After every row comes roughly how far along a hidden order it lies, from 0 to 15.
[ -2  -1   0   4   4  -7 -60   6   9  15   6  -9  -5   3  -4  -3  -2 -12
  -1  -4  -2   8  -3   7  -1  -4  -5   1  -2   5 -10   5  22   8  10  31
  -4  -2   5 -13  15  -8 -10   1   3   0   9  -9  -4  -7   5   5 -10  -3
   3   0]
7
[ -4   9  -3   0   1  -7  49   2   9   3  12   2  -3  -1  -5  -2   3  -9
  -5   4   0  23  -1  -4  -4  -2   5  -6   3   0  -7   2  22   2 -14   5
  12   7  12 -10   2  -5  -9  15 -15   3  20   8 -24   3 -10   2   2   7
  10  -6]
3
[  3   7  -3  -3  -2  -7  57  -2   9   0  12  -5   2  -6  -5  -4   2  -6
   4   6   1   7   6  -3  -7  -1  -7 -11  -4   6  -4  -4  -5   2  -6 -26
  12   3   0 -10  -4   6   9   5  -9   1   6   3  -7   0 -24  -1   1   4
   7  -3]
5
[  3  -7  -1   4   3  -6 -45   1   3   9  -4  -5  -4   0  11   7  -3  -3
   2   0  -5  -7  19   2   3  -8   3  -1   4   3  -7  11  20   4  17  18
   0  14 -12 -10  10   5 -14  -1 -11   7  19   5   3  -6   6   2  -4  10
  19   0]
8
[  7 -22 -10   5   6  -7 -55   8   1  11  -8  -3  -4   7  -3  15  -3  10
   6   3  -3 -18  12   4   5  -6  -1  -2   5   2 -13   4  28   4  14  20
   6  17 -16 -10   7   6 -11   5 -14   1  15   7  -3  -5  24   5   2  18
  18   6]
6
[ -7 -11  -5  -2   3  -7 -34   5  29   2   6   1   0   4  -6  -2  -3  -1
  -3  -3   2  39 -13   3  -4   1  -4 -19  -7   2  -9  -6 -15  10 -25 -21
  16   9  -3 -10  -4  10  18   3   3   1 -15   2  -9   2  22  -3   0  -2
  -8  -4]
8
[-10  -2  -1  -1   3  -7   4   7  28   2   6   9  -1   3   0   1  -2  -2
  -7  -4  -3  54  -9   0  -7  -2  -2  -6   1  -1  -5   4   4   7 -17  -9
   4  12   7 -10  -6   6  10   7  -1   3   1   8 -19   3  18   3   5  -5
  -3  -7]
5
[ -9  11  20   1   0  -8   5   4   7  10  10  -2  -6  -3   3  -5  -1  -7
  11   0  -2  15   9  -1  -6  -4  10   5   5  -1  -5   6  22   1  17  43
 -29  -2  -5 -12  19 -14  -8   6   6   2  24  -6   1  -5   4   9 -14   2
 -12  -5]
8
[ -2  18 -15   5   1  -7  12   7 -10  -2  -5  -8   3  10  -1   6  -1 -12
  -5   3   2 -25  -8   3   5   3  -6 -16   2  -4   6   4   6   5 -13  -1
   6 -12  12  -1  -1   5 -29  -8 -15  -7  -7   4  -6   0   9   0  -4   8
  10  10]
15
[ -6 -14   0   4   3  -9 -20   8   6  12   7  -3  -4  16 -10   2  -2  22
  -8   0  -2  -4 -32   7  -3   4  -5  -1  -9   0  -5  -4  23   4 -11  30
  -4  -2  27  -6   4  -9   6   2  11   5  -7  -7   1  -5   0   6   2 -15
 -18  10]
2
[  2 -24   4   1  -1  -6 -28  -1   7   1  -1  -1  -6  12  -6  10   1  17
   5   5   2 -37  -2  -1  10   2  -5 -11  -1  -7   1  -6  -2  -1  -3  15
  -9   6  -9 -11   0  -2   4   5   9   7  -7   3  12  -1  21  -4   4  12
  -9   6]
10
[ -4   0 -18   3   3  -9 -16   4 -10   1  -1   5   3   5   4   6  -1  17
   4   2  -3  25  -5   2  -5  -1  -2  -7   4   4 -14  -1  23   4 -14  11
  34  18 -17 -10   9   2 -17  12 -21  -5   5   6 -12   0  -2   7   1  15
  22   9]
1
[ -7  -3  -1  -2  -1  -6 -48   3   7  -3   4  -1   3   5  -6  -8  -3  11
   6  -3   3  21 -16   5  -8   6  -7 -14 -10   5 -11 -11 -20   6 -19  -8
  18   6  -9  -9   5   6  12   2   9  -2 -23  -9   6  -1   5  -4  -7  -3
  -4   9]
6
[  0  -7   3   0  -2  -7  41  -6 -10  -1  -6  16   0  -5  -5   8   1  25
   8   2  -5  18   5  -6  -5  -3   6  21   8   0  -4   1  16  -9  12  11
  -5  17  -8  -7   0  -4   4   8  -9   6  16   6  -4   2  -3   5  12   0
  -8  -2]
0
[ -6  17   2   2   0  -6  48  -1  -6  -2 -11   9   5  -1   1   4  -3  -3
   0  -5  -3  12  -4   0  -6  -1  -3  10   7  -1   6   8   9  -1   8 -13
 -20 -10  13 -10  -5   3  -2 -13  -5   5  -2   0  -4   2  17   3   1  -9
 -17   1]
13
[ -1  10 -11   2  -1  -7  15   3  -7  -3   1  -2   0   6   0   3   3  -5
  -2   6   3 -15  -6  -4   5   2  -3  -8   3  -6   0   0  15   1 -18  12
  17   1   6 -12   3  -6 -24   9 -13  -2   5   8  -8   3  -6   0   2  12
  16   5]
8
[ -1  13 -11   3   1  -5  17   5  -7   3   3  -9   2   5  12   0   3 -22
  -4   4   5 -16  -8   1   4   3   1 -10   0  -4   1   3  14   2 -17   1
   5 -17  18 -11  -2  -5 -22   1 -13  -9  -3  -1 -15   1   6   5  -7   6
   9   5]
14
[  3 -19   6   0  -1  -6 -22  -1   3   0  -4   0  -5   8  -6  11   1 -22
   8   6   2 -34   7  -4   9   0   5  -9   2  -8   2  -3   1  -4   1  12
 -15   9 -11 -11   2   1   3   8   6   4   2   7   9   0  16   7   5  12
  -5   2]
10
[ -3   3  -5   4   1  -7  31   4  -5   6   4  -6   2   9  -1   1  -4  28
   4   6  -2 -13 -18   5 -10   2   0  -9  -9   8  -6  -3  11   4  -2  -1
  -5  -3  12 -11   3   7   7  -8  -4   0  -5  -6  16  -2 -26   1  -3  -7
 -14  10]
5
[-10 -10   3   3   6  -6 -55  13  16  12   4  -8  -6  18  -5   5  -3   5
   6   2   3  -4 -24   7   1   3  -3 -19  -5  -6  -7  -6  22   8 -16  31
 -12   0   8  -9  11  -7  -7   7   9  -6  -9  -7  -4  -4  41  10  -9   5
 -18  12]
12
